Below are the code and all the weights of a small trained network. Each question names an input and a class and asks about switching units off, where a switched-off unit gives its printed mean instead of its output.

import numpy as np


def w(rows, s, z=0):
    codes = np.array(rows[::2]) - 128.0
    scale = np.full(codes.shape[1], s)
    scale[-1] = z or s
    return codes * scale


def f(y):
    return np.maximum(y, 0)


def log_softmax(a):
    a = a - a.max(-1, keepdims=True)
    return a - np.log(np.exp(a).sum(-1, keepdims=True))


def net(x, mask):
    res = np.array(x, float).reshape(1, 7) / 4 @ E
    y = f(res @ A[0][:, :-1].T + A[0][:, -1])
    res = res + np.where(mask, y, B[0][:, -1]) @ B[0][:, :-1]
    return log_softmax(res[-1] @ U[:, :-1].T + U[:, -1])


A, B = {}, {}
E = w([
[250,111,94,205,102],'x0',
[91,209,80,109,167],'x1',
[96,142,72,163,26],'x2',
[32,215,150,243,193],'x3',
[108,128,56,68,218],'x4',
[254,193,182,89,142],'x5',
[43,106,209,77,91],'x6',
],0.0083)
A[0] = w([
[104,133,120,143,66,91],'N1',
[109,188,71,105,157,156],'N2',
[246,154,154,148,88,230],'N3',
[59,121,95,91,122,78],'N4',
[87,203,132,94,189,63],'N5',
[151,138,124,220,186,2],'N6',
[132,88,218,127,149,130],'N7',
[166,107,122,151,68,225],'N8',
[96,127,128,163,84,67],'N9',
[98,111,135,199,155,171],'N10',
[73,76,75,139,90,117],'N11',
[95,73,156,99,73,134],'N12',
[160,114,90,73,171,157],'N13',
[116,95,131,63,59,3],'N14',
],0.013,0.0029)
B[0] = w([
[114,143,140,147,153,166],'N1',
[154,155,107,176,178,198],'N2',
[146,118,31,162,37,255],'N3',
[170,173,107,203,100,184],'N4',
[84,216,116,132,137,206],'N5',
[74,149,130,2,92,189],'N6',
[87,130,108,90,59,176],'N7',
[151,184,91,145,139,197],'N8',
[142,106,142,145,210,166],'N9',
[99,50,158,77,115,185],'N10',
[197,123,96,241,139,191],'N11',
[79,214,72,135,114,180],'N12',
[96,83,121,128,242,193],'N13',
[93,192,151,40,118,175],'N14',
],0.0099,0.014)
U = w([
[183,108,96,176,101,209],'0',
[87,4,128,73,171,159],'1',
[150,64,228,128,119,4],'2',
[113,177,126,130,191,162],'3',
[68,134,125,45,77,105],'4',
],0.014,0.0035)

Each question gives the input, the list of numbers given to net, and the class t.
The units are the neurons (one row each of A and B). Each row of codes is followed by its name. A weight is (code - 128) times the scale printed after its matrix; where a second scale follows, it is the last column's (A, B and U).
mask holds one flag per neuron, in row order. A switched-off neuron (its flag False) gives its mean, the last column of its row in B, instead of its output. The means were averaged over made-up inputs and are rounded, as every weight is.
A unit's drop is (log p(t) with every unit on - log p(t) with that unit switched off) / (log p(t) with every unit on - log p(t) with every unit switched off).
The circuit of an input: a set's keep is (log p(t) with only the set's units on - log p(t) with every unit switched off) / (log p(t) with every unit on - log p(t) with every unit switched off). Starting from the 12 units with the biggest drops (on a tie, the unit counted first), units are removed one at a time, each time the one whose removal leaves the highest keep (on an exact tie, the one counted first), for as long as the keep stays at least 0.8.
circuit, biggest first: the units of the circuit, biggest drop first
unit that matters most: the unit with the biggest drop
top k neurons: the k neurons with the biggest drops, biggest first
drop when u is switched off: that unit's drop, to one decimal
input [5,4,2,8,-2,1,-1], class 4: circuit, biggest first -> (N6)
input [1,-4,-5,1,1,-7,2], class 1: top 4 neurons -> (N3 N10 N8 N5)
input [3,5,3,8,-2,-2,-2], class 4: top 2 neurons -> (N6 N10)
input [-1,-4,4,5,-8,-7,4], class 3: top 4 neurons -> (N3 N12 N9 N1)
input [6,6,-4,-5,6,-6,-6], class 1: circuit, biggest first -> (N13 N5)
input [-7,-7,3,5,2,4,-6], class 4: top 2 neurons -> (N11 N13)
input [0,3,-7,-4,1,-7,4], class 3: top 4 neurons -> (N3 N6 N4 N10)
input [4,-3,1,6,1,8,-3], class 4: top 4 neurons -> (N6 N11 N4 N2)
input [-5,-3,8,-8,8,5,-4], class 1: top 2 neurons -> (N13 N5)
input [-2,-5,-3,1,-8,5,3], class 4: top 2 neurons -> (N7 N11)
input [-2,8,5,0,4,-4,5], class 3: top 2 neurons -> (N3 N5)
input [1,-3,-4,7,1,-4,5], class 1: top 2 neurons -> (N10 N3)
input [2,-2,0,-5,-1,5,3], class 4: top 2 neurons -> (N14 N11)
input [-3,-5,4,-4,-1,-6,3], class 0: circuit, biggest first -> (N11)
input [-8,0,3,-8,3,-4,-7], class 3: top 2 neurons -> (N3 N14)
input [0,7,-1,6,-4,-5,-8], class 4: top 3 neurons -> (N6 N10 N13)
input [1,-6,-8,0,4,2,1], class 1: drop when N14 is switched off -> 0.0
input [-5,-1,-5,-4,0,-2,-3], class 1: drop when N5 is switched off -> 0.2
input [-3,-5,-1,5,-1,-3,-1], class 1: drop when N3 is switched off -> 0.1
input [-7,-4,-5,4,-7,3,3], class 4: unit that matters most -> N7
